Below are the code and all the weights of a small trained network. Each question names an input and a class and asks about switching units off, where a switched-off unit gives its printed mean instead of its output.

import numpy as np


def w(rows, s, z=0):
    codes = np.array(rows[::2]) - 128.0
    scale = np.full(codes.shape[1], s)
    scale[-1] = z or s
    return codes * scale


def f(y):
    return np.maximum(y, 0)


def log_softmax(a):
    a = a - a.max(-1, keepdims=True)
    return a - np.log(np.exp(a).sum(-1, keepdims=True))


def net(x, mask):
    res = np.array(x, float).reshape(1, 5) / 4 @ E
    y = f(res @ A[0][:, :-1].T + A[0][:, -1])
    res = res + np.where(mask, y, B[0][:, -1]) @ B[0][:, :-1]
    return log_softmax(res[-1] @ U[:, :-1].T + U[:, -1])


A, B = {}, {}
E = w([
[126,92,117,196],'x0',
[153,154,125,142],'x1',
[127,60,74,175],'x2',
[129,78,61,96],'x3',
[2,157,61,102],'x4',
],0.0099)
A[0] = w([
[31,106,85,130,230],'N0',
[185,134,168,139,136],'N1',
[64,200,54,211,179],'N2',
[137,75,125,173,63],'N3',
[130,94,123,211,52],'N4',
[165,114,146,87,252],'N5',
[160,113,109,146,75],'N6',
[191,85,176,47,255],'N7',
[70,241,108,32,80],'N8',
[165,96,166,75,200],'N9',
[196,164,144,222,126],'N10',
[80,95,86,3,119],'N11',
[139,127,140,151,197],'N12',
[148,139,183,103,244],'N13',
[84,240,103,57,44],'N14',
[109,121,146,68,164],'N15',
[137,173,180,116,225],'N16',
[84,83,157,125,176],'N17',
[130,117,184,130,178],'N18',
[113,171,105,61,155],'N19',
[113,93,147,114,83],'N20',
[139,88,133,219,178],'N21',
[124,85,169,161,215],'N22',
[135,176,196,111,169],'N23',
],0.012,0.0031)
B[0] = w([
[147,213,125,185,240],'N0',
[90,104,137,143,199],'N1',
[117,165,48,230,219],'N2',
[170,58,158,102,174],'N3',
[69,51,175,114,180],'N4',
[146,177,10,119,194],'N5',
[93,131,168,94,154],'N6',
[101,172,59,190,232],'N7',
[192,59,230,86,255],'N8',
[148,199,13,176,193],'N9',
[116,73,109,77,217],'N10',
[199,115,107,188,234],'N11',
[60,99,57,89,164],'N12',
[112,173,87,93,199],'N13',
[176,69,188,95,229],'N14',
[225,141,255,163,174],'N15',
[124,159,84,117,199],'N16',
[145,160,122,128,159],'N17',
[56,127,87,139,172],'N18',
[160,129,216,133,200],'N19',
[60,97,147,176,134],'N20',
[37,78,141,23,211],'N21',
[118,113,90,79,186],'N22',
[124,172,122,113,199],'N23',
],0.0062,0.0093)
U = w([
[166,207,81,156,174],'0',
[86,104,8,107,193],'1',
[149,2,155,70,6],'2',
],0.0094,0.0017)

Each question gives the input, the list of numbers given to net, and the class t.
The units are the neurons (one row each of A and B). Each row of codes is followed by its name. A weight is (code - 128) times the scale printed after its matrix; where a second scale follows, it is the last column's (A, B and U).
mask holds one flag per neuron, in row order. A switched-off neuron (its flag False) gives its mean, the last column of its row in B, instead of its output. The means were averaged over made-up inputs and are rounded, as every weight is.
A unit's drop is (log p(t) with every unit on - log p(t) with that unit switched off) / (log p(t) with every unit on - log p(t) with every unit switched off).
The circuit of an input: a set's keep is (log p(t) with only the set's units on - log p(t) with every unit switched off) / (log p(t) with every unit on - log p(t) with every unit switched off). Starting from the 12 units with the biggest drops (on a tie, the unit counted first), units are removed one at a time, each time the one whose removal leaves the highest keep (on an exact tie, the one counted first), for as long as the keep stays at least 0.8.
units of the circuit, in order: the units of the circuit, biggest drop first
unit that matters most: the unit with the biggest drop
k most important neurons: the k neurons with the biggest drops, biggest first
drop of u: that unit's drop, to one decimal
input [-4,2,2,-6,8], class 0: unit that matters most => N2
input [-6,4,1,6,1], class 0: units of the circuit, in order => (N21 N10 N11)
input [7,-5,-3,3,3], class 0: units of the circuit, in order => (N0 N10)
input [4,1,2,1,-1], class 2: units of the circuit, in order => (N7 N9)
input [-5,-3,6,-7,7], class 0: 2 most important neurons => (N0 N2)
input [-2,-8,-2,5,-4], class 0: units of the circuit, in order => (N21 N9)
input [0,-8,3,-7,-1], class 1: 2 most important neurons => (N8 N14)
input [6,1,-2,6,-6], class 1: drop of N14 => 0.2
input [4,-2,-2,8,5], class 0: drop of N0 => 0.2
input [-7,-5,6,-6,-4], class 1: drop of N0 => 0.1
